B, the same points measured another way; then each row and its match in B:
(in the rows, 128 means zero)
B (60 x 24):
[[124 135 132 145 135 135 108 154 126 137 134 159 133 126 143 145 177 141
  129 141 147 138 146 134]
 [126 122 160 130 125 124 128 136 123 104 123 142 128 128 141 108 127 145
  129 124 127 104 148 124]
 [122 135 108 130 135 118 115 147 129 141 133 132 145 131 143 147 164 105
  133 136 136 125 100 130]
 [125 125 127 136 129 115 127 137 124 115 113 135 109 129 141 133 136 129
  120 130 128 117 120 123]
 [126 131 115 123 128 127 117 132 129 131 132 136 137 127 139 151 163 111
  130 133 135 132 121 123]
 [119 131 144 139 121 140 120 147 121 117 128 140 125 125 157 116 152 127
  129 128 128 105 133 128]
 [114 142 125 153 121 149 104 167 124 142 135 157 129 126 166 148 202 124
  127 138 148 136 148 136]
 [132 130 130 133 138 123 131 137 126 120 123 144 119 130 119 120 157 139
  126 125 133 136 115 129]
 [126 137 127 142 125 153 134 145 129 126 128 129 120 133 139 105 160 123
  130 120 125 130 125 136]
 [118 144  97 140 134 145 118 162 134 146 137 133 149 139 148 125 196  98
  136 130 134 137  96 143]
 [114 147 130 139 118 151 116 167 117 130 129 148 107 124 165 138 182 119
  130 130 130 119 121 126]
 [123 133 104 132 139 123 114 156 137 152 137 137 156 137 136 144 197  97
  135 129 143 138 105 135]
 [113 128 112 142 122 104 103 164 127 143 121 143 159 127 168 148 186  95
  124 138 141 108 106 130]
 [128 143  90 134 139 140 119 157 145 153 141 135 158 141 127 133 198  92
  136 132 140 150 102 137]
 [118 130 137 141 121 135 120 146 119 117 122 143 124 124 160 115 153 128
  128 128 130 105 131 131]
 [129 128 109 120 148 109 124 145 136 138 129 136 145 139 124 137 151 118
  134 132 137 136  98 132]
 [120 145 120 129 128 150 121 160 128 138 135 145 105 132 134 136 175 129
  133 128 136 146 115 128]
 [123 136 106 129 138 116 116 156 131 144 134 136 155 138 134 142 184 103
  133 130 139 134 102 136]
 [123 126 109 127 136 103 110 147 135 147 125 140 158 133 126 153 182 103
  130 135 146 141 108 131]
 [135 144 117 132 144 161 126 158 137 152 146 153 114 140 104 124 190 141
  135 133 144 171 130 137]
 [128 131 124 130 137 137 125 139 133 126 131 134 129 129 126 123 161 124
  132 126 131 133 124 134]
 [131 129 126 131 132 128 130 129 126 126 125 130 125 127 130 126 130 131
  131 128 128 126 125 129]
 [122 139 117 137 133 154 127 150 133 128 136 142 126 134 130 107 183 121
  135 126 133 140 126 136]
 [127 147 132 128 132 172 131 168 131 153 143 156  98 142 118 105 185 151
  138 125 139 158 122 139]
 [122 146 128 124 127 165 132 171 130 156 144 154  99 139 128 117 191 146
  140 129 139 156 124 131]
 [116 154 118 139 119 166 113 176 121 157 142 156 111 135 161 144 207 125
  138 136 143 142 125 128]
 [126 128 133 139 135 118 124 138 124 114 119 138 122 121 144 132 155 130
  121 131 129 120 122 124]
 [127 132 138 124 126 128 123 144 122 124 125 144 111 129 135 134 147 141
  126 126 132 126 124 123]
 [121 138 118 139 125 140 124 148 132 130 131 136 130 129 143 127 176 113
  129 123 131 135 119 134]
 [118 143 146 126 125 144 125 167 119 142 130 161  96 131 148 134 158 149
  131 135 136 130 127 122]
 [129 125 134 131 131 129 129 129 126 120 120 133 113 127 128 127 122 135
  119 125 126 125 128 125]
 [124 138 136 134 129 141 118 157 119 144 134 159 108 133 140 142 166 149
  131 134 141 140 130 127]
 [132 112 150 121 138  99 139 117 120 102 109 138 116 127 128 117  83 155
  121 128 126 106 129 121]
 [115 152 118 154 124 176 118 177 130 151 144 157 118 138 149 121 227 126
  137 132 144 154 135 143]
 [118 139 115 127 118 138 119 135 126 133 132 122 124 122 148 145 149 108
  129 129 126 127 126 121]
 [120 133 144 143 122 138 118 165 121 134 125 161 110 132 154 128 163 156
  128 136 143 124 143 127]
 [128 122 117 127 141 103 118 150 136 143 126 140 153 135 121 137 174 115
  128 131 148 142 107 134]
 [124 126 155 139 123 135 123 146 122 109 125 143 128 129 152 106 146 135
  132 123 127 101 146 130]
 [117 156 120 139 122 187 121 182 126 160 152 155 111 143 142 122 225 126
  145 129 143 160 129 140]
 [116 149 124 136 120 154 119 167 122 135 133 149 109 128 154 139 185 123
  133 134 135 133 112 128]
 [117 138 136 141 123 144 107 166 120 137 132 159 115 129 160 143 177 143
  128 135 143 128 138 129]
 [126 145 126 121 136 159 126 164 127 154 144 152 105 139 122 130 183 142
  136 132 139 160 117 129]
 [118 125 138 142 121 126 127 144 119 111 118 138 112 125 150 117 135 135
  122 126 124 108 122 128]
 [120 125 124 124 129 102 113 137 119 126 121 132 137 125 158 155 129 116
  126 134 130 103 109 119]
 [126 134 106 127 143 110 115 146 132 145 134 134 152 132 133 154 165 104
  132 133 138 132  93 133]
 [124 137 107 129 136 130 119 144 131 144 135 134 144 131 141 140 174 108
  133 131 132 129 105 133]
 [119 129 142 151 132 136 109 154 120 129 127 162 119 130 151 139 169 149
  127 137 146 125 147 131]
 [110 148 127 141 109 159 112 174 116 141 132 152 104 129 172 134 191 121
  129 131 133 117 121 125]
 [121 123 158 131 125 100 113 145 113 122 111 163 102 122 158 154 111 164
  119 140 143 108 141 115]
 [112 123 157 140 100 115 106 148 109 100 113 148 130 113 200 142 126 123
  122 140 125  64 144 116]
 [121 127 114 136 135 112 115 159 139 149 128 141 163 134 127 136 194 102
  127 130 148 140 109 136]
 [129 113 161 130 128 107 125 131 120 102 114 146 123 126 150 119 103 148
  126 133 128  95 142 121]
 [114 149  92 143 127 151 107 178 140 168 144 140 166 138 140 135 252  77
  138 130 151 155 104 145]
 [128 121 161 131 126 135 126 143 124  96 126 148 126 129 146 100 128 151
  131 126 126 103 156 129]
 [123 122 112 121 132  97 108 149 131 147 127 141 161 129 132 156 178 103
  127 134 150 134  99 129]
 [125 133 132 140 139 119 125 142 119 112 118 140 112 126 131 132 158 132
  120 131 135 125 116 126]
 [127 114 122 120 138  80 110 146 133 145 120 141 161 127 118 154 155 115
  130 135 150 135 112 128]
 [119 127 109 125 132  94 107 152 132 150 125 145 168 128 141 165 192  95
  129 138 150 128 108 126]
 [122 121 169 136 113 118 118 140 116  92 115 146 125 120 166 112 112 149
  127 129 127  83 154 122]
 [118 153 120 131 125 180 127 178 130 158 147 154 104 137 133 118 213 133
  142 127 137 162 120 135]]
Rows of B count from 0, top down.

[ 81 144 166 130 114 135 168 140 165 183  69 152 165 134 130 167 136 140
 127 113 188]	12
[128 105 135 112 126 129 133 135 126 142 146 124 144 147 133 154 127 129
 108 126 164]	22
[106 139 150 130 115 131 110 153 142 159  60 144 161 124 130 125 139 146
 105 123 137]	56
[ 81 116 132 110 143 152 124 147 124 132 114 113 136 133 147 128 129 126
  96 104 130]	46
[100 126 141 124 120 133 123 122 143 147 107 142 160 118 121 155 135 130
 124 113 162]	2
[107 126 142 124 122 132 103 124 141 149 103 140 170 118 119 151 138 132
 123 113 156]	44
[ 88 139 145 127 121 135 149 125 153 135  91 146 134 107 118 145 131 130
 145 114 138]	43
[101 121 146 124 125 134 166 140 145 140 125 132 121 141 133 154 123 131
 133 125 151]	14
[135  97 124 101 139 144  76 127  95 125 155 105 153 134 146 117 131 125
  64 115 137]	19
[ 78 119 143 112 142 149 131 141 129 127 125 118 130 131 151 127 125 128
  91 110 126]	35
[ 86 111 130 108 140 150 122 144 117 140 113 110 155 126 142 123 132 124
 101  99 141]	0
[ 83 126 147 114 125 141 164 118 139 148 129 134 130 113 133 158 125 125
 113 114 159]	10
[121 117 136 123 132 128 127 139 129 131 152 128 127 155 136 148 129 132
 111 132 159]	8
[111 117 151 123 126 129 114 125 145 161 132 141 174 149 132 173 135 133
 109 115 193]	9
[ 75 115 140 110 134 153 154 135 129 155 114 117 160 129 143 145 130 122
 101  95 168]	6
[111 122 134 121 123 130 134 135 133 152 133 131 142 135 127 150 132 129
 115 123 165]	28
[ 94 117 152 127 130 135 203 147 150 132 113 138  92 134 132 151 114 134
 152 123 113]	58
[106 114 132 108 128 139 121 115 120 136 147 125 132 110 131 138 129 125
  95 117 142]	16
[ 67 135 139 113 140 152 128 136 134 111  94 125 104  98 142 105 124 127
 113 107  82]	48
[128  96 134 101 140 142  86 115 100 122 177 113 135 144 155 128 124 129
  61 126 134]	23
[ 91 120 142 111 124 142 144 111 128 144 134 130 133 108 134 152 128 124
 102 115 158]	39
[100  99 141 105 135 148 131 126 113 160 154 111 165 148 149 158 128 124
  74 106 186]	33
[102 123 144 125 132 132 160 149 140 115 104 134  99 132 131 131 120 137
 138 129 104]	51
[109 124 149 125 118 132 124 134 141 167 103 142 186 135 129 161 137 137
 106 115 181]	11
[ 97 124 131 115 130 137 123 131 127 122 127 127 116 111 128 126 131 129
 110 122 122]	27
[113 130 130 125 136 129 105 156 135  96 116 130  87 133 133 111 126 135
 129 136  85]	32
[ 73 125 157 112 125 146 183 107 145 154 135 137 133 111 137 155 122 124
 109 108 169]	47
[113 108 143 122 131 130 159 144 132 124 126 132 108 140 131 140 119 135
 134 127 113]	1
[ 94 123 128 117 125 133 115 150 126 122 116 129 106 120 122 131 131 132
 111 123 141]	55
[117 104 131 101 130 143 100 103 104 127 152 117 143 112 139 127 126 125
  75 119 134]	41
[110 120 141 121 122 131 124 124 138 141 122 138 162 130 123 156 134 130
 122 118 167]	45
[ 95 125 129 120 125 133 131 146 132 125 112 134 111 122 121 135 132 130
 119 122 140]	26
[ 90 112 145 105 126 149 155 100 124 147 138 124 160 115 140 153 127 121
  88 102 170]	25
[124 114 130 117 125 129 124 134 125 132 132 127 137 133 126 139 128 129
 117 126 144]	20
[111  98 143 101 131 147 135 101 108 156 165 116 166 134 147 156 125 124
  67 111 173]	38
[108 135 147 125 115 132 118 146 140 166  74 140 168 122 126 138 139 141
 109 116 163]	18
[116 129 128 125 129 129 123 140 129 115 132 127 113 125 127 122 130 130
 124 130 124]	30
[ 96 131 139 124 131 131 139 145 143 126 127 134 104 138 133 140 129 132
 124 128 137]	42
[115 131 154 127 116 130 121 150 140 175  84 142 171 147 136 148 138 145
  96 122 176]	50
[118 101 143 122 133 132 169 150 130 131 135 127 104 147 135 144 115 134
 130 126 114]	53
[101 142 131 121 128 132 123 142 135 119 118 132 110 121 125 131 130 130
 122 126 127]	3
[102 119 145 123 127 133 168 133 137 138 125 132 124 143 132 152 123 132
 134 125 148]	5
[ 93 115 134 105 136 148 113 122 115 124 130 117 137 115 144 122 127 126
  87 110 122]	31
[ 60 140 167 130 118 139 252 132 172 152  80 152 107 110 124 168 116 130
 179 108 143]	49
[109 125 147 127 122 131 111 135 142 162 107 143 172 132 126 158 137 136
 106 117 169]	17
[ 94 143 154 127 106 134 150 141 153 182  52 148 178 116 124 148 139 142
 115 112 175]	57
[124 127 129 127 131 129 118 133 127 126 128 127 125 130 127 129 128 129
 126 129 129]	21
[138 119 149 124 121 130 120 128 141 169 118 140 183 140 129 170 137 133
 105 113 192]	13
[104 110 147 124 130 132 172 148 137 133 129 133 112 148 133 150 118 135
 130 127 134]	37
[115 121 160 124 108 132 150 133 141 206 101 142 207 155 135 178 140 141
  85 113 238]	52
[120 103 138  99 135 145 100 109 105 128 164 117 140 131 149 130 124 126
  64 122 134]	24
[111 136 133 127 116 133 171 111 139 147 127 137 141 106 118 143 128 124
 145 116 150]	34
[113 130 141 124 122 129  97 151 137 156  91 138 156 139 131 136 139 142
  95 125 152]	36
[120  99 141 100 130 145 121  97 107 145 171 119 151 132 148 148 123 124
  65 120 166]	59
[111 124 130 115 116 133 150 121 129 141 107 132 146 107 114 137 131 125
 134 116 149]	4
[ 79 117 141 110 135 151 141 129 125 141 121 120 138 122 144 137 126 125
  96 104 139]	40
[117 121 137 123 129 129  80 132 136 132 117 138 156 131 128 144 136 133
 110 120 138]	15
[113 114 124 114 129 131 100 143 119 119 130 126 115 128 126 127 131 129
 102 126 128]	7
[104 139 150 125 114 129 123 141 143 168  68 141 163 121 126 138 139 142
 110 118 160]	54
[ 93 117 145 105 135 148 125 108 122 124 137 125 119 112 147 126 121 127
  90 119 116]	29
